Below is a small trained network, with its code and all its weights. Each question gives an input and a class and asks what happens when units are switched off, that is, made to give their printed mean instead of their output.

import numpy as np


def w(rows, s, z=0):
    codes = np.array(rows[::2]) - 128.0
    scale = np.full(codes.shape[1], s)
    scale[-1] = z or s
    return codes * scale


def f(y):
    return np.maximum(y, 0)


def log_softmax(a):
    a = a - a.max(-1, keepdims=True)
    return a - np.log(np.exp(a).sum(-1, keepdims=True))


def net(x, mask):
    res = np.array(x, float).reshape(1, 7) / 4 @ E
    y = f(res @ A[0][:, :-1].T + A[0][:, -1])
    res = res + np.where(mask, y, B[0][:, -1]) @ B[0][:, :-1]
    return log_softmax(res[-1] @ U[:, :-1].T + U[:, -1])


A, B = {}, {}
E = w([
[167,214,159],'x0',
[150,94,183],'x1',
[240,130,69],'x2',
[70,40,239],'x3',
[207,131,131],'x4',
[138,254,192],'x5',
[163,198,63],'x6',
],0.0053)
A[0] = w([
[19,248,167,56],'n1',
[137,46,88,103],'n2',
[102,71,66,111],'n3',
[195,162,99,194],'n4',
[44,107,64,98],'n5',
[124,95,77,33],'n6',
[111,107,139,71],'n7',
[212,146,231,170],'n8',
[126,36,89,54],'n9',
[50,128,80,112],'n10',
[113,119,82,86],'n11',
[137,76,102,92],'n12',
[98,21,60,148],'n13',
[207,76,188,149],'n14',
[90,127,169,139],'n15',
[144,249,99,75],'n16',
[69,161,147,45],'n17',
[122,152,148,130],'n18',
[70,147,151,62],'n19',
[122,99,75,48],'n20',
[152,236,80,4],'n21',
[109,59,83,70],'n22',
[130,172,109,67],'n23',
[130,81,104,40],'n24',
],0.012,0.0034)
B[0] = w([
[249,82,119,247],'n1',
[105,165,79,204],'n2',
[146,193,113,198],'n3',
[70,71,163,248],'n4',
[139,192,158,192],'n5',
[154,154,101,155],'n6',
[145,130,117,149],'n7',
[61,73,80,240],'n8',
[122,155,72,198],'n9',
[145,190,171,182],'n10',
[150,134,127,155],'n11',
[108,148,105,171],'n12',
[117,246,80,249],'n13',
[24,77,97,212],'n14',
[149,92,100,194],'n15',
[136,16,209,254],'n16',
[201,150,149,165],'n17',
[141,112,126,159],'n18',
[189,126,130,170],'n19',
[148,150,108,158],'n20',
[139,50,248,235],'n21',
[131,177,85,186],'n22',
[135,100,170,165],'n23',
[145,112,111,153],'n24',
],0.02,0.0056)
U = w([
[150,202,147,152],'0',
[53,97,135,205],'1',
[118,74,97,254],'2',
[250,114,119,169],'3',
[165,148,3,75],'4',
[128,96,254,43],'5',
[94,88,155,62],'6',
],0.0092,0.0041)

Each question gives the input, the list of numbers given to net, and the class t.
The units are the neurons (one row each of A and B). Each row of codes is followed by its name. A weight is (code - 128) times the scale printed after its matrix; where a second scale follows, it is the last column's (A, B and U).
mask holds one flag per neuron, in row order. A switched-off neuron (its flag False) gives its mean, the last column of its row in B, instead of its output. The means were averaged over made-up inputs and are rounded, as every weight is.
A unit's drop is (log p(t) with every unit on - log p(t) with that unit switched off) / (log p(t) with every unit on - log p(t) with every unit switched off).
The circuit of an input: a set's keep is (log p(t) with only the set's units on - log p(t) with every unit switched off) / (log p(t) with every unit on - log p(t) with every unit switched off). Starting from the 12 units with the biggest drops (on a tie, the unit counted first), units are removed one at a time, each time the one whose removal leaves the highest keep (on an exact tie, the one counted first), for as long as the keep stays at least 0.8.
units of the circuit, in order: the units of the circuit, biggest drop first
unit that matters most: the unit with the biggest drop
top k neurons: the k neurons with the biggest drops, biggest first
drop of u: that unit's drop, to one decimal
input [4,8,-5,5,4,8,2], class 2: units of the circuit, in order -> [n8 n1]
input [8,-4,5,0,8,4,-6], class 1: units of the circuit, in order -> [n8]
input [8,-2,-4,2,7,-4,-8], class 1: units of the circuit, in order -> [n1 n14]
input [3,6,4,-2,-2,3,-7], class 1: units of the circuit, in order -> [n1 n8]
input [3,-2,4,7,5,0,-1], class 1: units of the circuit, in order -> [n1 n14]
input [3,2,6,-4,5,5,-7], class 1: units of the circuit, in order -> [n8 n1]
input [6,2,5,-6,5,-7,-3], class 1: units of the circuit, in order -> [n4 n1]
input [0,7,1,-2,3,0,-7], class 1: units of the circuit, in order -> [n1 n14]
input [-8,0,-3,0,-4,3,-5], class 4: units of the circuit, in order -> [n21 n16]
input [4,7,-3,-7,1,1,-8], class 1: units of the circuit, in order -> [n1 n8]
input [1,6,-1,5,0,2,-5], class 1: units of the circuit, in order -> [n14 n8]
input [7,-1,4,6,6,-3,-7], class 1: top 2 neurons -> [n14 n1]
input [-8,-7,-1,6,4,3,1], class 0: top 2 neurons -> [n8 n1]
input [-6,-2,-3,6,5,-1,7], class 0: unit that matters most -> n8
input [-5,-8,-1,1,1,-4,7], class 0: top 3 neurons -> [n5 n10 n8]
input [7,-7,0,6,4,4,8], class 5: drop of n7 -> 0.0
input [-8,-8,-3,0,-7,1,2], class 0: drop of n10 -> 0.2
input [-4,-4,-2,6,-3,2,-2], class 0: drop of n13 -> 0.1
input [4,1,0,5,6,-7,-3], class 4: drop of n21 -> 0.1
input [6,-4,-5,-4,4,3,-6], class 5: unit that matters most -> n16
